Below are the code and all the weights of a small trained network. Each question names an input and a target symbol and asks about switching units off, where a switched-off unit gives its printed mean instead of its output.

import numpy as np


def w(rows, s, z=0):
    codes = np.array(rows[::2]) - 128.0
    scale = np.full(codes.shape[1], s)
    scale[-1] = z or s
    return codes * scale


def f(y):
    return np.maximum(y, 0)


def softmax(a):
    e = np.exp(a - a.max(-1, keepdims=True))
    return e / e.sum(-1, keepdims=True)


def log_softmax(a):
    a = a - a.max(-1, keepdims=True)
    return a - np.log(np.exp(a).sum(-1, keepdims=True))


def net(x, mask):
    ids = ['αβγδζηθξτψ'.index(c) for c in x.split()]
    T = len(ids)
    res = E[ids] + P[:T]
    u = 0
    for l in range(3):
        r = res
        for j in range(2):
            rows = slice(4 * j, 4 * j + 4)
            q, k, v = (r @ M[l][rows].T for M in (Q, K, V))
            z = softmax(np.where(np.tri(T) > 0, q @ k.T / 4**0.5, -1e9)) @ v
            o = O[l][rows]
            res = res + np.where(mask[u + j], z, o[:, -1]) @ o[:, :-1]
        u += 2
        y = f(res @ A[l][:, :-1].T + A[l][:, -1])
        res = res + np.where(mask[u : u + 4], y, B[l][:, -1]) @ B[l][:, :-1]
        u += 4
    return log_softmax(res[-1] @ U[:, :-1].T + U[:, -1])


Q, K, V, O, A, B = {}, {}, {}, {}, {}, {}
E = w([
[151,92,115,73],'α',
[205,179,143,100],'β',
[155,134,90,37],'γ',
[128,195,164,97],'δ',
[175,92,93,121],'ζ',
[195,124,65,127],'η',
[106,78,104,33],'θ',
[31,147,109,154],'ξ',
[87,115,70,252],'τ',
[136,81,86,143],'ψ',
],0.02)
P = w([
[184,95,120,89],'0',
[88,165,3,74],'1',
[186,98,158,109],'2',
[80,182,4,84],'3',
[174,117,181,123],'4',
[82,209,8,90],'5',
[163,139,200,140],'6',
[99,200,7,83],'7',
],0.0074)
Q[0] = w([
[128,176,120,148],'L0H1',
[121,157,112,183],'L0H1',
[232,49,137,143],'L0H1',
[132,112,54,164],'L0H1',
[77,236,67,92],'L0H2',
[137,81,253,169],'L0H2',
[151,68,153,98],'L0H2',
[186,150,92,225],'L0H2',
],0.013)
K[0] = w([
[128,156,146,164],'L0H1',
[150,123,134,181],'L0H1',
[175,115,138,150],'L0H1',
[177,102,50,129],'L0H1',
[64,254,169,145],'L0H2',
[128,27,57,54],'L0H2',
[185,100,142,96],'L0H2',
[171,160,36,167],'L0H2',
],0.012)
V[0] = w([
[49,154,188,17],'L0H1',
[3,23,146,138],'L0H1',
[120,144,103,200],'L0H1',
[9,149,225,98],'L0H1',
[45,61,169,78],'L0H2',
[147,94,173,136],'L0H2',
[210,70,158,166],'L0H2',
[95,225,209,144],'L0H2',
],0.0063)
O[0] = w([
[209,95,123,176,136],'L0H1',
[145,198,119,109,29],'L0H1',
[225,177,143,164,88],'L0H1',
[154,179,125,192,3],'L0H1',
[77,16,142,44,83],'L0H2',
[148,123,118,168,77],'L0H2',
[155,85,149,183,58],'L0H2',
[63,254,8,69,129],'L0H2',
],0.0065,0.0038)
A[0] = w([
[147,87,254,93,141],'L0N1',
[82,198,171,159,161],'L0N2',
[191,138,133,108,2],'L0N3',
[180,98,147,42,228],'L0N4',
],0.012,0.002)
B[0] = w([
[164,169,91,21,209],'L0N1',
[102,19,219,122,182],'L0N2',
[211,252,97,221,152],'L0N3',
[106,200,135,254,254],'L0N4',
],0.0077,0.009)
Q[1] = w([
[123,182,155,110],'L1H1',
[83,146,94,37],'L1H1',
[128,53,26,125],'L1H1',
[79,136,123,180],'L1H1',
[110,145,5,101],'L1H2',
[130,184,110,33],'L1H2',
[183,120,216,47],'L1H2',
[96,88,139,84],'L1H2',
],0.012)
K[1] = w([
[73,166,114,74],'L1H1',
[143,255,157,39],'L1H1',
[218,194,158,76],'L1H1',
[122,162,204,139],'L1H1',
[70,186,237,157],'L1H2',
[82,225,135,55],'L1H2',
[203,129,83,31],'L1H2',
[46,84,194,64],'L1H2',
],0.0098)
V[1] = w([
[121,168,66,130],'L1H1',
[110,124,165,124],'L1H1',
[62,139,165,175],'L1H1',
[64,116,87,130],'L1H1',
[104,84,96,162],'L1H2',
[108,139,157,2],'L1H2',
[189,199,5,135],'L1H2',
[33,121,84,169],'L1H2',
],0.0085)
O[1] = w([
[100,115,133,146,203],'L1H1',
[188,127,134,125,98],'L1H1',
[200,155,123,93,97],'L1H1',
[147,48,65,97,118],'L1H1',
[117,159,99,223,84],'L1H2',
[191,65,102,98,133],'L1H2',
[213,128,77,180,255],'L1H2',
[1,86,100,124,123],'L1H2',
],0.0063,0.0049)
A[1] = w([
[103,200,84,193,12],'L1N1',
[65,94,100,99,1],'L1N2',
[124,217,247,123,24],'L1N3',
[177,67,179,196,149],'L1N4',
],0.011,0.006)
B[1] = w([
[114,158,81,154,240],'L1N1',
[157,243,178,147,214],'L1N2',
[92,168,246,117,176],'L1N3',
[133,65,135,201,255],'L1N4',
],0.012,0.0045)
Q[2] = w([
[164,220,134,93],'L2H1',
[65,26,149,138],'L2H1',
[146,76,1,87],'L2H1',
[89,235,29,37],'L2H1',
[78,101,118,164],'L2H2',
[153,97,81,49],'L2H2',
[82,198,126,123],'L2H2',
[207,240,16,146],'L2H2',
],0.0071)
K[2] = w([
[176,159,101,73],'L2H1',
[132,40,204,164],'L2H1',
[201,218,144,241],'L2H1',
[254,235,100,102],'L2H1',
[18,183,88,139],'L2H2',
[166,166,176,194],'L2H2',
[102,84,168,155],'L2H2',
[20,125,139,163],'L2H2',
],0.0066)
V[2] = w([
[237,138,97,109],'L2H1',
[104,132,137,141],'L2H1',
[95,61,94,170],'L2H1',
[122,79,121,101],'L2H1',
[205,151,147,36],'L2H2',
[101,167,254,138],'L2H2',
[166,118,204,176],'L2H2',
[174,172,113,137],'L2H2',
],0.0072)
O[2] = w([
[187,131,79,154,209],'L2H1',
[96,170,192,109,132],'L2H1',
[56,89,253,129,79],'L2H1',
[85,82,134,105,11],'L2H1',
[132,180,188,102,2],'L2H2',
[111,100,209,88,209],'L2H2',
[171,59,82,153,181],'L2H2',
[227,201,64,96,183],'L2H2',
],0.005,0.0054)
A[2] = w([
[150,163,109,102,255],'L2N1',
[89,114,143,198,56],'L2N2',
[5,115,83,139,100],'L2N3',
[181,233,187,43,59],'L2N4',
],0.013,0.004)
B[2] = w([
[93,152,161,35,234],'L2N1',
[72,98,55,94,187],'L2N2',
[246,111,228,106,213],'L2N3',
[83,93,125,176,249],'L2N4',
],0.012)
U = w([
[70,140,128,150,255],'α',
[135,213,97,129,112],'β',
[151,188,145,176,72],'γ',
[81,92,100,9,178],'δ',
[91,54,88,116,179],'ζ',
[92,145,67,171,111],'η',
[167,106,112,154,133],'θ',
[140,180,193,80,73],'ξ',
[214,120,134,93,113],'τ',
[139,41,152,81,21],'ψ',
],0.012,0.0086)

Each question gives the input, a string of symbols that net reads in full, and the target symbol t.
The units are the heads (4 rows each of Q, K, V and O) and the neurons (one row each of A and B). Each row of codes is followed by its name. A weight is (code - 128) times the scale printed after its matrix; where a second scale follows, it is the last column's (O, A, B and U).
mask holds one flag per unit, layer by layer, with each layer's heads first. A switched-off unit (its flag False) gives its mean, the last column of its rows in O or B, instead of its output. The means were averaged over made-up inputs and are rounded, as every weight is.
A unit's drop is (log p(t) with every unit on - log p(t) with that unit switched off) / (log p(t) with every unit on - log p(t) with every unit switched off).
The circuit of an input: a set's keep is (log p(t) with only the set's units on - log p(t) with every unit switched off) / (log p(t) with every unit on - log p(t) with every unit switched off). Starting from the 12 units with the biggest drops (on a tie, the unit counted first), units are removed one at a time, each time the one whose removal leaves the highest keep (on an exact tie, the one counted first), for as long as the keep stays at least 0.8.
units of the circuit, in order: the units of the circuit, biggest drop first
k most important neurons: the k neurons with the biggest drops, biggest first
top k neurons in layer l: the k neurons of layer l with the biggest drops, biggest first
input ξ γ γ ζ, target ξ: 3 most important neurons -> [L1N2; L2N3; L0N1]
input τ δ ξ θ α θ, target ξ: units of the circuit, in order -> [L0N1; L2N3; L1N2; L1H2]
input α ψ δ δ β ξ β η, target β: top 2 neurons in layer 1 -> [L1N2; L1N3]
input ζ ξ δ η, target δ: units of the circuit, in order -> [L0N4; L0H2; L2N1]
input γ η η ζ, target ζ: units of the circuit, in order -> [L0H2; L2N2; L0N1; L1N4]
input δ δ δ ζ θ ξ ζ θ, target ξ: top 2 neurons in layer 0 -> [L0N1; L0N2]
input γ α η τ θ ζ, target τ: units of the circuit, in order -> [L2N3; L1H2; L2H2]
input ψ δ ξ δ η γ ξ α, target ξ: 3 most important neurons -> [L2N3; L0N1; L1N2]
input ζ ψ θ ψ β, target γ: units of the circuit, in order -> [L2N4; L0N3]
input η τ δ ζ ξ ψ, target ξ: units of the circuit, in order -> [L2N3; L1H2; L1N2; L0N2]
input β δ τ η, target τ: units of the circuit, in order -> [L0N1; L2N3; L2H2; L1H2]
input γ β δ δ ξ, target ξ: units of the circuit, in order -> [L2N3; L1H2]
input η δ τ δ ξ δ α, target τ: units of the circuit, in order -> [L0N1; L0H2; L1H2]
input ξ ζ δ ζ δ ψ ψ, target ζ: units of the circuit, in order -> [L0H2; L1N4; L2N2]
input η ψ ξ τ θ ζ, target τ: units of the circuit, in order -> [L2N3; L2H2; L1H2]
input ζ θ δ, target α: 2 most important neurons -> [L2N4; L1N3]
input δ δ δ τ α ψ, target τ: units of the circuit, in order -> [L2N3; L1H2]
input ζ β ψ α, target β: 2 most important neurons -> [L0N1; L0N2]
input α ψ ψ θ β ψ, target β: top 2 neurons in layer 0 -> [L0N4; L0N2]
input γ ψ ψ ξ δ ψ, target δ: units of the circuit, in order -> [L0N4; L0H2]
input α ζ ζ ψ, target ψ: 3 most important neurons -> [L2N3; L0N1; L2N2]
input τ ζ β δ θ γ η, target η: top 3 neurons in layer 2 -> [L2N3; L2N2; L2N1]
input ξ ψ ζ ζ, target ξ: 2 most important neurons -> [L0N1; L2N3]
input ζ ζ β, target γ: top 2 neurons in layer 1 -> [L1N3; L1N4]
input δ β ψ ψ ψ ζ ψ ζ, target β: 4 most important neurons -> [L0N1; L2N2; L0N2; L2N4]
input τ α γ γ, target τ: most important neuron -> [L2N3]
input ζ δ ξ γ, target ξ: 2 most important neurons -> [L0N1; L2N3]
input ζ θ ζ ψ δ δ δ, target α: 4 most important neurons -> [L2N4; L0N2; L1N3; L2N3]
input ψ ζ η θ ζ η δ ξ, target ξ: 2 most important neurons -> [L2N3; L1N2]
